Below is a small trained network, with its code and all its weights. Each question gives an input and a target symbol and asks what happens when units are switched off, that is, made to give their printed mean instead of their output.

import numpy as np


def w(rows, s, z=0):
    codes = np.array(rows[::2]) - 128.0
    scale = np.full(codes.shape[1], s)
    scale[-1] = z or s
    return codes * scale


def f(y):
    return y / 2 * (1 + np.tanh(0.7978845608 * (y + 0.044715 * y**3)))


def softmax(a):
    e = np.exp(a - a.max(-1, keepdims=True))
    return e / e.sum(-1, keepdims=True)


def log_softmax(a):
    a = a - a.max(-1, keepdims=True)
    return a - np.log(np.exp(a).sum(-1, keepdims=True))


def net(x, mask):
    ids = ['αβγδεηθλμξστφψω'.index(c) for c in x.split()]
    T = len(ids)
    res = E[ids] + P[:T]
    r = res
    for j in range(2):
        rows = slice(4 * j, 4 * j + 4)
        q, k, v = (r @ M[0][rows].T for M in (Q, K, V))
        z = softmax(np.where(np.tri(T) > 0, q @ k.T / 4**0.5, -1e9)) @ v
        o = O[0][rows]
        res = res + np.where(mask[j], z, o[:, -1]) @ o[:, :-1]
    y = f(res @ A[0][:, :-1].T + A[0][:, -1])
    res = res + np.where(mask[2:14], y, B[0][:, -1]) @ B[0][:, :-1]
    return log_softmax(res[-1] @ U[:, :-1].T + U[:, -1])


Q, K, V, O, A, B = {}, {}, {}, {}, {}, {}
E = w([
[65,182,64],'α',
[109,118,66],'β',
[125,133,198],'γ',
[118,117,152],'δ',
[62,199,176],'ε',
[126,110,125],'η',
[106,92,48],'θ',
[85,85,176],'λ',
[117,117,93],'μ',
[91,118,252],'ξ',
[101,107,105],'σ',
[73,202,114],'τ',
[86,68,171],'φ',
[82,71,129],'ψ',
[72,70,127],'ω',
],0.019)
P = w([
[145,133,132],'0',
[139,145,130],'1',
[149,102,123],'2',
[175,134,113],'3',
[130,183,131],'4',
[84,77,136],'5',
[147,112,72],'6',
[105,186,127],'7',
[49,58,139],'8',
[132,100,60],'9',
[87,178,139],'10',
[6,36,136],'11',
[139,106,68],'12',
[72,176,149],'13',
],0.015)
Q[0] = w([
[182,48,134],'h0',
[13,45,144],'h0',
[5,66,50],'h0',
[110,195,203],'h0',
[228,196,66],'h1',
[121,155,109],'h1',
[234,28,46],'h1',
[87,126,180],'h1',
],0.011)
K[0] = w([
[147,10,106],'h0',
[90,109,132],'h0',
[12,142,148],'h0',
[152,169,153],'h0',
[126,117,228],'h1',
[144,127,170],'h1',
[185,90,100],'h1',
[178,180,76],'h1',
],0.013)
V[0] = w([
[101,115,246],'h0',
[161,15,108],'h0',
[251,74,68],'h0',
[199,180,117],'h0',
[84,101,80],'h1',
[42,143,86],'h1',
[16,65,151],'h1',
[68,201,88],'h1',
],0.011)
O[0] = w([
[238,132,183,199],'h0',
[123,34,140,144],'h0',
[2,83,189,8],'h0',
[109,138,145,24],'h0',
[121,144,24,175],'h1',
[142,132,150,188],'h1',
[90,100,170,186],'h1',
[125,138,50,164],'h1',
],0.0092,0.011)
A[0] = w([
[138,40,192,2],'n0',
[157,131,222,119],'n1',
[182,93,75,161],'n2',
[119,197,121,45],'n3',
[138,103,106,70],'n4',
[116,221,100,225],'n5',
[97,73,82,122],'n6',
[67,119,98,80],'n7',
[231,158,89,232],'n8',
[55,126,137,152],'n9',
[61,116,3,167],'n10',
[126,148,139,146],'n11',
],0.012,0.0028)
B[0] = w([
[144,175,12,152],'n0',
[64,73,50,151],'n1',
[108,198,103,203],'n2',
[60,4,20,150],'n3',
[98,105,3,144],'n4',
[212,101,106,174],'n5',
[13,134,217,164],'n6',
[177,114,142,140],'n7',
[46,90,234,251],'n8',
[247,71,68,134],'n9',
[120,189,215,193],'n10',
[161,23,54,130],'n11',
],0.0045,0.022)
U = w([
[92,234,122,186],'α',
[63,161,170,70],'β',
[115,117,214,89],'γ',
[109,99,167,80],'δ',
[200,177,147,77],'ε',
[101,95,125,72],'η',
[14,105,143,185],'θ',
[159,38,115,104],'λ',
[82,129,153,95],'μ',
[166,146,239,254],'ξ',
[90,123,145,70],'σ',
[131,175,97,113],'τ',
[165,1,50,77],'φ',
[99,53,68,63],'ψ',
[100,68,85,42],'ω',
],0.0086,0.0041)

Each question gives the input, a string of symbols that net reads in full, and the target symbol t.
The units are the heads (4 rows each of Q, K, V and O) and the neurons (one row each of A and B). Each row of codes is followed by its name. A weight is (code - 128) times the scale printed after its matrix; where a second scale follows, it is the last column's (O, A, B and U).
mask holds one flag per unit, heads first, then neurons. A switched-off unit (its flag False) gives its mean, the last column of its rows in O or B, instead of its output. The means were averaged over made-up inputs and are rounded, as every weight is.
A unit's drop is (log p(t) with every unit on - log p(t) with that unit switched off) / (log p(t) with every unit on - log p(t) with every unit switched off).
most important unit: the unit with the biggest drop
top k neurons: the k neurons with the biggest drops, biggest first
heads that matter: for each layer, one digit per head in row order, 1 if its drop is at least 0.15 and else 0, layers parted by /
drop when u is switched off: that unit's drop, to one decimal
input μ φ σ β ε μ φ λ θ λ, target θ: heads that matter => 10
input τ ε θ λ ψ θ φ, target θ: heads that matter => 10
input δ β φ ξ ξ λ δ μ, target ξ: most important unit => h1
input φ φ φ λ, target φ: heads that matter => 11
input γ γ τ ξ φ θ φ, target θ: top 3 neurons => (n6; n5; n10)
input λ ξ φ θ β, target ξ: heads that matter => 01
input μ μ γ η θ λ ψ θ φ η δ ξ φ, target ξ: top 2 neurons => (n8; n3)
input ξ τ μ β φ δ ξ σ λ η η α, target α: top 2 neurons => (n10; n2)
input γ α θ ω, target θ: top 2 neurons => (n6; n5)
input δ θ θ φ λ φ φ δ θ, target θ: top 3 neurons => (n6; n10; n5)
input β θ α φ σ φ, target φ: top 2 neurons => (n10; n0)
input θ ε θ ε μ θ δ, target θ: drop when n5 is switched off => 0.1
input η φ β ξ τ β τ ξ λ λ ξ ε α, target ε: drop when h0 is switched off => 0.8
input γ μ ω σ ψ γ τ α θ ψ, target θ: drop when h0 is switched off => 0.5
input λ η ε α θ γ ξ φ θ α θ ξ θ, target ξ: most important unit => n8
